Here is a tiny trained network, its code and every weight. The questions are about switching its units off for an input and a class, where a switched-off unit gives its printed mean instead of its output.

import numpy as np


def w(rows, s, z=0):
    codes = np.array(rows[::2]) - 128.0
    scale = np.full(codes.shape[1], s)
    scale[-1] = z or s
    return codes * scale


def f(y):
    return y / 2 * (1 + np.tanh(0.7978845608 * (y + 0.044715 * y**3)))


def log_softmax(a):
    a = a - a.max(-1, keepdims=True)
    return a - np.log(np.exp(a).sum(-1, keepdims=True))


def net(x, mask):
    res = np.array(x, float).reshape(1, 3) / 4 @ E
    y = f(res @ A[0][:, :-1].T + A[0][:, -1])
    res = res + np.where(mask, y, B[0][:, -1]) @ B[0][:, :-1]
    return log_softmax(res[-1] @ U[:, :-1].T + U[:, -1])


A, B = {}, {}
E = w([
[193,99,85,120,171,91,53,135,125,255,149],'x0',
[150,173,108,96,110,72,162,151,40,137,50],'x1',
[134,79,75,36,155,176,176,210,125,105,148],'x2',
],0.009)
A[0] = w([
[141,166,97,95,109,42,160,157,2,140,26,108],'n1',
[86,67,175,151,189,182,91,110,209,127,203,83],'n2',
[132,106,50,51,142,172,155,166,141,106,155,118],'n3',
[134,170,197,169,93,65,74,54,138,130,109,105],'n4',
[138,114,112,160,108,134,131,148,141,124,125,254],'n5',
[154,110,59,72,170,173,161,161,146,92,131,103],'n6',
[207,113,77,104,182,64,72,101,104,229,179,92],'n7',
[127,79,73,73,175,165,169,200,112,110,137,114],'n8',
[73,166,198,114,59,154,191,105,108,35,125,104],'n9',
[114,151,160,227,109,84,116,72,145,155,110,105],'n10',
],0.0071,0.0085)
B[0] = w([
[84,44,33,170,200,186,81,99,233,24,205,246],'n1',
[124,54,64,203,163,140,32,127,219,43,104,195],'n2',
[76,143,125,230,133,54,171,87,85,201,83,206],'n3',
[106,135,110,194,96,104,134,110,87,173,90,209],'n4',
[107,255,138,28,146,174,148,143,54,157,230,253],'n5',
[124,133,118,174,95,114,137,74,96,152,51,188],'n6',
[210,57,183,89,72,135,172,206,163,124,61,229],'n7',
[106,135,123,178,106,60,168,59,60,150,65,214],'n8',
[216,35,203,78,71,116,157,195,169,108,79,254],'n9',
[107,132,105,188,118,90,207,57,95,199,68,199],'n10',
],0.0089,0.0073)
U = w([
[77,160,128,163,109,83,156,75,51,189,80,88],'0',
[218,91,197,71,77,128,154,225,142,139,84,61],'1',
[77,104,70,150,188,157,89,117,180,90,168,105],'2',
[106,254,152,39,146,164,134,150,58,159,231,255],'3',
],0.012,0.0039)

Each question gives the input, the list of numbers given to net, and the class t.
The units are the neurons (one row each of A and B). Each row of codes is followed by its name. A weight is (code - 128) times the scale printed after its matrix; where a second scale follows, it is the last column's (A, B and U).
mask holds one flag per neuron, in row order. A switched-off neuron (its flag False) gives its mean, the last column of its row in B, instead of its output. The means were averaged over made-up inputs and are rounded, as every weight is.
A unit's drop is (log p(t) with every unit on - log p(t) with that unit switched off) / (log p(t) with every unit on - log p(t) with every unit switched off).
The circuit of an input: a set's keep is (log p(t) with only the set's units on - log p(t) with every unit switched off) / (log p(t) with every unit on - log p(t) with every unit switched off). Starting from all 10 units, units are removed one at a time, each time the one whose removal leaves the highest keep (on an exact tie, the one counted first), for as long as the keep stays at least 0.8.
units of the circuit, in order: the units of the circuit, biggest drop first
most important unit: the unit with the biggest drop
top k neurons: the k neurons with the biggest drops, biggest first
drop when u is switched off: that unit's drop, to one decimal
input [4,6,-3], class 2: units of the circuit, in order : (n1)
input [-7,-4,-6], class 1: top 2 neurons : (n9, n3)
input [3,0,4], class 0: units of the circuit, in order : (n9, n1)
input [1,-3,0], class 3: top 2 neurons : (n1, n9)
input [6,1,8], class 0: top 2 neurons : (n3, n8)
input [-1,-2,4], class 0: top 2 neurons : (n1, n3)
input [-5,2,7], class 0: top 2 neurons : (n3, n8)
input [6,-4,0], class 1: top 2 neurons : (n7, n1)
input [-3,3,3], class 3: top 3 neurons : (n7, n2, n10)
input [6,0,6], class 0: top 2 neurons : (n3, n9)
input [-3,6,8], class 0: top 2 neurons : (n8, n3)
input [2,-1,0], class 3: top 2 neurons : (n9, n1)
input [-7,-7,5], class 1: top 2 neurons : (n9, n1)
input [8,-6,6], class 1: most important unit : n7
input [6,-3,7], class 0: top 3 neurons : (n3, n8, n9)
input [5,5,-1], class 1: top 3 neurons : (n7, n2, n3)
input [5,3,-2], class 1: drop when n7 is switched off : 1.2
input [2,8,-1], class 2: drop when n1 is switched off : 0.5
input [0,-1,-2], class 3: drop when n1 is switched off : 0.1
input [-5,-4,7], class 0: most important unit : n3
